Below are the code and all the weights of a small trained network. Each question names an input and a target symbol and asks about switching units off, where a switched-off unit gives its printed mean instead of its output.

import numpy as np


def w(rows, s, z=0):
    codes = np.array(rows[::2]) - 128.0
    scale = np.full(codes.shape[1], s)
    scale[-1] = z or s
    return codes * scale


def norm(h):
    return h / np.sqrt((h * h).mean(-1, keepdims=True) + 1e-5)


def f(y):
    return np.maximum(y, 0)


def softmax(a):
    e = np.exp(a - a.max(-1, keepdims=True))
    return e / e.sum(-1, keepdims=True)


def log_softmax(a):
    a = a - a.max(-1, keepdims=True)
    return a - np.log(np.exp(a).sum(-1, keepdims=True))


def net(x, mask):
    ids = ['Φαεηξτ'.index(c) for c in x.split()]
    T = len(ids)
    res = E[ids] + P[:T]
    r = norm(res)
    for j in range(2):
        rows = slice(2 * j, 2 * j + 2)
        q, k, v = (r @ M[0][rows].T for M in (Q, K, V))
        z = softmax(np.where(np.tri(T) > 0, q @ k.T / 2**0.5, -1e9)) @ v
        o = O[0][rows]
        res = res + np.where(mask[j], z, o[:, -1]) @ o[:, :-1]
    y = f(norm(res) @ A[0][:, :-1].T + A[0][:, -1])
    res = res + np.where(mask[2:6], y, B[0][:, -1]) @ B[0][:, :-1]
    return log_softmax(norm(res)[-1] @ U[:, :-1].T + U[:, -1])


Q, K, V, O, A, B = {}, {}, {}, {}, {}, {}
E = w([
[63,57,81,71,26,132,68,83],'Φ',
[181,149,2,66,118,190,142,170],'α',
[87,125,124,100,251,38,81,130],'ε',
[81,61,130,216,163,154,225,114],'η',
[175,118,237,214,193,105,48,178],'ξ',
[157,179,194,149,88,124,188,25],'τ',
],0.0021)
P = w([
[119,153,135,254,173,67,75,98],'0',
[101,152,114,215,147,82,81,137],'1',
[146,122,144,133,72,132,171,174],'2',
[125,152,95,106,102,198,126,102],'3',
[169,89,132,74,68,141,176,125],'4',
[81,109,119,71,113,233,130,114],'5',
],0.0027)
Q[0] = w([
[32,236,52,154,198,146,81,35],'h1',
[55,203,2,199,25,181,161,76],'h1',
[229,72,187,34,15,87,251,140],'h2',
[164,21,145,27,84,91,165,117],'h2',
],0.0038)
K[0] = w([
[100,67,34,36,183,33,64,226],'h1',
[201,70,200,77,181,2,121,171],'h1',
[254,173,204,147,20,189,177,83],'h2',
[181,88,203,95,72,221,174,104],'h2',
],0.0042)
V[0] = w([
[170,107,146,202,62,216,138,137],'h1',
[147,104,166,131,138,224,4,220],'h1',
[203,234,180,108,100,86,93,53],'h2',
[161,68,231,196,169,153,56,207],'h2',
],0.0037)
O[0] = w([
[194,159,142,201,46,132,124,179,37],'h1',
[109,142,132,138,102,253,64,103,153],'h1',
[30,176,145,114,81,172,120,202,122],'h2',
[189,118,147,108,61,238,115,109,253],'h2',
],0.0047,0.0025)
A[0] = w([
[31,104,95,44,255,118,139,88,60],'n1',
[70,166,145,169,95,114,157,219,120],'n2',
[162,125,162,156,49,230,118,109,177],'n3',
[164,153,189,185,84,119,139,178,2],'n4',
],0.0046,0.0016)
B[0] = w([
[5,183,72,3,175,210,161,14,255],'n1',
[87,234,236,105,125,62,160,222,140],'n2',
[159,100,202,127,74,247,76,188,209],'n3',
[29,185,108,24,137,118,214,86,146],'n4',
],0.0038,0.0067)
U = w([
[72,96,123,182,42,44,29,78,7],'Φ',
[156,224,16,201,182,98,57,205,88],'α',
[36,162,71,45,191,157,162,35,171],'ε',
[244,32,153,174,174,36,225,74,244],'η',
[189,96,221,112,44,253,68,147,142],'ξ',
[66,241,222,99,68,55,240,228,40],'τ',
],0.0041,0.0019)

Each question gives the input, a string of symbols that net reads in full, and the target symbol t.
The units are the heads (2 rows each of Q, K, V and O) and the neurons (one row each of A and B). Each row of codes is followed by its name. A weight is (code - 128) times the scale printed after its matrix; where a second scale follows, it is the last column's (O, A, B and U).
mask holds one flag per unit, heads first, then neurons. A switched-off unit (its flag False) gives its mean, the last column of its rows in O or B, instead of its output. The means were averaged over made-up inputs and are rounded, as every weight is.
A unit's drop is (log p(t) with every unit on - log p(t) with that unit switched off) / (log p(t) with every unit on - log p(t) with every unit switched off).
The circuit of an input: a set's keep is (log p(t) with only the set's units on - log p(t) with every unit switched off) / (log p(t) with every unit on - log p(t) with every unit switched off). Starting from all 6 units, units are removed one at a time, each time the one whose removal leaves the highest keep (on an exact tie, the one counted first), for as long as the keep stays at least 0.8.
units of the circuit, in order: the units of the circuit, biggest drop first
most important unit: the unit with the biggest drop
top k neurons: the k neurons with the biggest drops, biggest first
heads that matter: for each layer, one digit per head in row order, 1 if its drop is at least 0.15 and else 0, layers parted by /
drop when u is switched off: that unit's drop, to one decimal
input ε ε ξ ε ε, target ξ: units of the circuit, in order -> h2; n1
input ξ ξ ξ Φ, target ξ: top 2 neurons -> n1; n3
input α Φ α, target α: units of the circuit, in order -> h2; h1; n1; n3
input ξ ε η, target ξ: heads that matter -> 01
input ε ε ξ Φ α, target ξ: most important unit -> h1
input α α ε ξ ε, target ξ: heads that matter -> 00
input η α η η τ Φ, target Φ: heads that matter -> 11
input ε ξ ε η ε, target η: units of the circuit, in order -> h1; h2; n1
input τ ε ξ Φ, target ξ: units of the circuit, in order -> n1; n3
input τ ξ Φ, target τ: top 2 neurons -> n2; n1
input α ξ τ Φ ε, target τ: units of the circuit, in order -> h2; h1; n2
input η τ ε η ε, target η: units of the circuit, in order -> h1; n1; h2
input ε ε ξ α ξ τ, target ξ: units of the circuit, in order -> n1; n3
input τ ξ α, target τ: units of the circuit, in order -> h2; n2; h1
input α Φ ξ τ, target ξ: units of the circuit, in order -> n1
input τ ε Φ, target τ: drop when h2 is switched off -> 0.7
input η Φ α Φ, target Φ: drop when n2 is switched off -> 0.0
input ε ε ξ τ α, target τ: drop when h2 is switched off -> 1.1
input ε ε ξ Φ η, target ξ: drop when h2 is switched off -> -0.1
input ε ε ξ τ ξ, target τ: top neuron -> n4
